Here is a tiny trained network, its code and every weight. The questions are about switching its units off for an input and a class, where a switched-off unit gives its printed mean instead of its output.

import numpy as np


def w(rows, s, z=0):
    codes = np.array(rows[::2]) - 128.0
    scale = np.full(codes.shape[1], s)
    scale[-1] = z or s
    return codes * scale


def f(y):
    return np.maximum(y, 0)


def log_softmax(a):
    a = a - a.max(-1, keepdims=True)
    return a - np.log(np.exp(a).sum(-1, keepdims=True))


def net(x, mask):
    res = np.array(x, float).reshape(1, 4) / 4 @ E
    y = f(res @ A[0][:, :-1].T + A[0][:, -1])
    res = res + np.where(mask, y, B[0][:, -1]) @ B[0][:, :-1]
    return log_softmax(res[-1] @ U[:, :-1].T + U[:, -1])


A, B = {}, {}
E = w([
[185,76,205,194,139,165,154,153,75],'x0',
[179,154,214,168,122,6,88,205,191],'x1',
[123,232,116,202,113,129,108,181,77],'x2',
[105,128,193,106,85,180,58,92,129],'x3',
],0.013)
A[0] = w([
[186,170,58,149,254,125,236,172,106,86],'n0',
[98,133,93,105,120,206,195,45,58,4],'n1',
[163,111,213,131,131,149,147,69,49,83],'n2',
[135,189,63,147,82,203,138,136,38,88],'n3',
[217,65,130,201,90,192,176,156,103,80],'n4',
[141,17,151,61,154,136,38,92,130,71],'n5',
[132,38,96,94,163,172,176,50,122,68],'n6',
[77,189,153,197,66,219,4,120,106,118],'n7',
[45,175,27,40,60,72,84,115,200,102],'n8',
[133,73,204,160,184,192,183,178,134,57],'n9',
],0.0086,0.0035)
B[0] = w([
[77,126,106,135,73,185,204,98,254,214],'n0',
[206,127,180,77,81,158,154,196,128,226],'n1',
[90,204,137,68,121,129,209,142,89,183],'n2',
[185,66,150,180,111,27,45,189,128,209],'n3',
[119,202,83,47,168,134,122,130,49,204],'n4',
[66,105,93,199,170,85,198,101,194,191],'n5',
[137,55,155,169,121,40,46,175,123,216],'n6',
[14,85,71,127,92,115,137,139,217,219],'n7',
[151,193,132,99,172,181,96,151,49,246],'n8',
[165,162,98,85,164,119,145,91,85,195],'n9',
],0.0085,0.014)
U = w([
[248,125,214,145,80,18,49,180,157,85],'0',
[97,201,26,37,176,230,108,63,2,86],'1',
[100,71,35,210,135,55,93,117,128,253],'2',
[27,90,41,85,73,232,182,73,235,54],'3',
],0.0086,0.006)

Each question gives the input, the list of numbers given to net, and the class t.
The units are the neurons (one row each of A and B). Each row of codes is followed by its name. A weight is (code - 128) times the scale printed after its matrix; where a second scale follows, it is the last column's (A, B and U).
mask holds one flag per neuron, in row order. A switched-off neuron (its flag False) gives its mean, the last column of its row in B, instead of its output. The means were averaged over made-up inputs and are rounded, as every weight is.
A unit's drop is (log p(t) with every unit on - log p(t) with that unit switched off) / (log p(t) with every unit on - log p(t) with every unit switched off).
The circuit of an input: a set's keep is (log p(t) with only the set's units on - log p(t) with every unit switched off) / (log p(t) with every unit on - log p(t) with every unit switched off). Starting from all 10 units, units are removed one at a time, each time the one whose removal leaves the highest keep (on an exact tie, the one counted first), for as long as the keep stays at least 0.8.
circuit, biggest first: the units of the circuit, biggest drop first
most important unit: the unit with the biggest drop
top k neurons: the k neurons with the biggest drops, biggest first
drop when u is switched off: that unit's drop, to one decimal
input [-5,-8,2,-6], class 0: circuit, biggest first => [n3, n1]
input [-6,6,-2,8], class 3: most important unit => n3
input [-6,4,-8,8], class 2: circuit, biggest first => [n5, n0]
input [-1,7,0,-8], class 3: top 3 neurons => [n0, n3, n6]
input [-6,-2,-8,-3], class 2: top 3 neurons => [n6, n5, n4]
input [4,4,3,5], class 3: circuit, biggest first => [n7, n3]
input [5,0,0,-8], class 3: top 2 neurons => [n0, n8]
input [-8,1,2,6], class 1: top 2 neurons => [n8, n0]
input [4,-2,-8,3], class 2: circuit, biggest first => [n6, n5]
input [0,-7,5,-7], class 0: top 3 neurons => [n3, n1, n7]
input [4,0,-7,-8], class 3: top 3 neurons => [n0, n3, n8]
input [-4,-5,7,-7], class 2: top 2 neurons => [n3, n0]
input [-5,0,-6,-3], class 2: top 2 neurons => [n6, n4]
input [7,6,-2,-6], class 1: circuit, biggest first => [n4, n3, n6]
input [-8,7,-4,7], class 1: most important unit => n8
input [-1,-1,8,8], class 2: top 4 neurons => [n3, n7, n0, n1]
input [-2,-6,-4,-3], class 0: circuit, biggest first => [n6, n1]
input [7,1,8,3], class 2: top 4 neurons => [n7, n3, n8, n1]
input [-5,-8,4,2], class 0: top 2 neurons => [n3, n1]
input [-5,-6,8,2], class 2: circuit, biggest first => [n3]
input [1,-5,1,-1], class 0: drop when n1 is switched off => 0.1
input [-3,2,1,-3], class 1: drop when n2 is switched off => -0.1
